Each row has a name. Each question is about the rows just above it.

[172 160 140 164  91 138 142] = j_61
[111 117 124 112 146 123 119] = j_956
[170 157 133 172  87 146 146] = j_517
[182 166 133 174  79 145 148] = j_310
[184 166 142 185  72 146 150] = j_631
[151 150 132 144 116 132 128] = j_639
[108 115 122 106 139 115 125] = j_725
[187 172 136 180  73 144 150] = j_210
Number of entries in [182 166 133 174  79 145 148]: : 7
Number of entries in [151 150 132 144 116 132]: : 6
Number of entries in [184 166 142]: : 3
How many entries does [187 172] have? : 2
Count the entries of [172 160 140]: : 3

[110  92 119 126 133 146 161] : j_917
[132 122 121 132 121 129 144] : j_452
[132 122 121 132 151 132 140] : j_575
[ 81 112 152 132 126  87 189] : j_813
How many entries does [110  92 119 126 133 146] have? : 6
How many entries does [ 81 112 152 132 126  87] have? : 6
How many entries does [132 122 121 132] have? : 4
Number of entries in [ 81 112 152 132]: : 4
How many entries does [110  92 119 126 133 146 161] have? : 7
Number of entries in [132 122 121 132 151 132 140]: : 7
Number of entries in [132 122 121 132 151 132]: : 6

[144 112 146 138 127  98 147 123 127] : j_280
[117 111 141 158 148  91 149 120 107] : j_761
[117 111 141 158 148  91 180 159 139] : j_277
Count the entries of [117 111 141 158 148  91 149 120]: : 8
Count the entries of [117 111 141]: : 3
Number of entries in [117 111 141 158]: : 4
Count the entries of [117 111 141 158 148  91 180 159 139]: : 9
Number of entries in [144 112 146 138 127  98 147 123]: : 8

[128 124 137  79 117 138 142]  j_383
[130 126 127 150 129 121 124]  j_654
[126 103 177 191 123 118 114]  j_552
[123 123 151 151 138 112 144]  j_91
[131 159 171 117 124 113 156]  j_743
[124 124 135 155 127 138 145]  j_839
[128 124 137  79 137 138 142]  j_76
[126 129 104 122 118 127 126]  j_54
[131 159 171 117 129 113 156]  j_702
[133 110 130  97 128 135 131]  j_653
[126 103 177 191 123 125 114]  j_815
Number of entries in [131]: : 1
How many entries does [123] have? : 1

[112  81 101  99 126  76 170  80  90 101 103 127 169 166  96 100 173 167
 169] = j_441
[125 127 125 127 125 127 126 126 125 127 127 125 126 126 126 127 126 127
 127] = j_429
[129 129 129 128 128 130 126 130 129 128 128 128 127 127 129 128 125 128
 125] = j_856
[112  81 101  99 126  76 170  80  90 101 103 127 169 166  96 100 173 167
 128] = j_100
[141 150 149 136 133 157 101 159 136 135 134 131 104 105 151 136  98 106
  99] = j_798
[134 131 133 129 133 132 130 133 134 128 128 134 130 131 133 128 126 130
 125] = j_678
[106 148 111 153 103 141 112 125 150 153 153 104 113 108 113 153 120 111
 128] = j_471
[157  96 149  90 163 103 153 126 100  90  90 163 149 158 146  90 142 151
 130] = j_502
[160 129 166 108 154 143 107 162 111 107 106 151 106 115 166 108  97 112
  91] = j_79
[169 121 175  97 161 138 101 165 103  96  94 158  96 110 175  97  91 102
  83] = j_296
[102 121 100 133 106 113 135 102 125 135 135 107 135 130 100 134 143 133
 147] = j_820
How many entries does [157  96 149  90 163 103 153 126 100] have? : 9
Count the entries of [157  96 149  90 163 103 153 126 100  90  90 163 149 158 146]: : 15
Count the entries of [169 121 175  97 161 138 101 165 103  96  94 158  96 110 175  97  91 102
  83]: : 19
Count the entries of [112  81 101  99 126]: : 5
Count the entries of [102 121 100]: : 3
Count the entries of [112  81 101  99 126  76 170  80  90 101 103 127 169]: : 13

[130  81 150 146 126 176 136 163] -> j_754
[128  99 145 132 143 155 126 158] -> j_324
[123 129  86 128  76 123 124 130] -> j_605
[125 101 121 124 129 140 121 153] -> j_66
[131 119 102 114  98 155 136 143] -> j_216
How many entries does [128  99 145 132] have? : 4
Number of entries in [128  99 145 132 143 155 126 158]: : 8
How many entries does [128  99 145 132 143 155 126] have? : 7

[ 85 131 122 156  97  97 151 111 144  91 104  99 115  75 133 140 154] -> j_49
[130 124 166  79  94  88 170 117  87 167 139 114 120 128 139 141 120] -> j_577
[ 90 128 137 138  85  86 165 108 130 103 110  96 114  74 134 146 150] -> j_50
Count the entries of [130 124 166  79  94  88 170 117]: : 8
Number of entries in [ 85 131 122 156  97  97 151 111 144  91 104  99]: : 12
Count the entries of [ 90 128 137 138  85  86 165 108 130 103 110  96 114  74 134 146]: : 16
Count the entries of [ 85 131 122 156  97  97 151 111 144  91 104  99 115  75 133 140 154]: : 17

[129 129 128 128] = j_861
[ 96 135 109 136] = j_802
[160  79 144  76] = j_238
[146 103 137 102] = j_884
[112 157 126 160] = j_675
How many entries does [ 96 135 109 136] have? : 4
Number of entries in [ 96 135 109]: : 3
How many entries does [129] have? : 1
How many entries does [146] have? : 1
Count the entries of [160]: : 1
How many entries does [129 129 128] have? : 3
Count the entries of [129 129 128 128]: : 4

[ 95  99 156 125  95 133 146  93 156] -> j_855
[163 149  80 129 163 117  87 165  78] -> j_851
[164 115 105 167 164 159  76 154  98] -> j_912
How many entries does [163 149  80 129 163 117] have? : 6
Number of entries in [ 95  99 156 125  95 133 146  93]: : 8
Count the entries of [164 115 105 167 164]: : 5
How many entries does [164 115 105 167 164 159  76 154] have? : 8
Number of entries in [164 115 105 167 164 159  76 154  98]: : 9
Count the entries of [ 95  99 156]: : 3

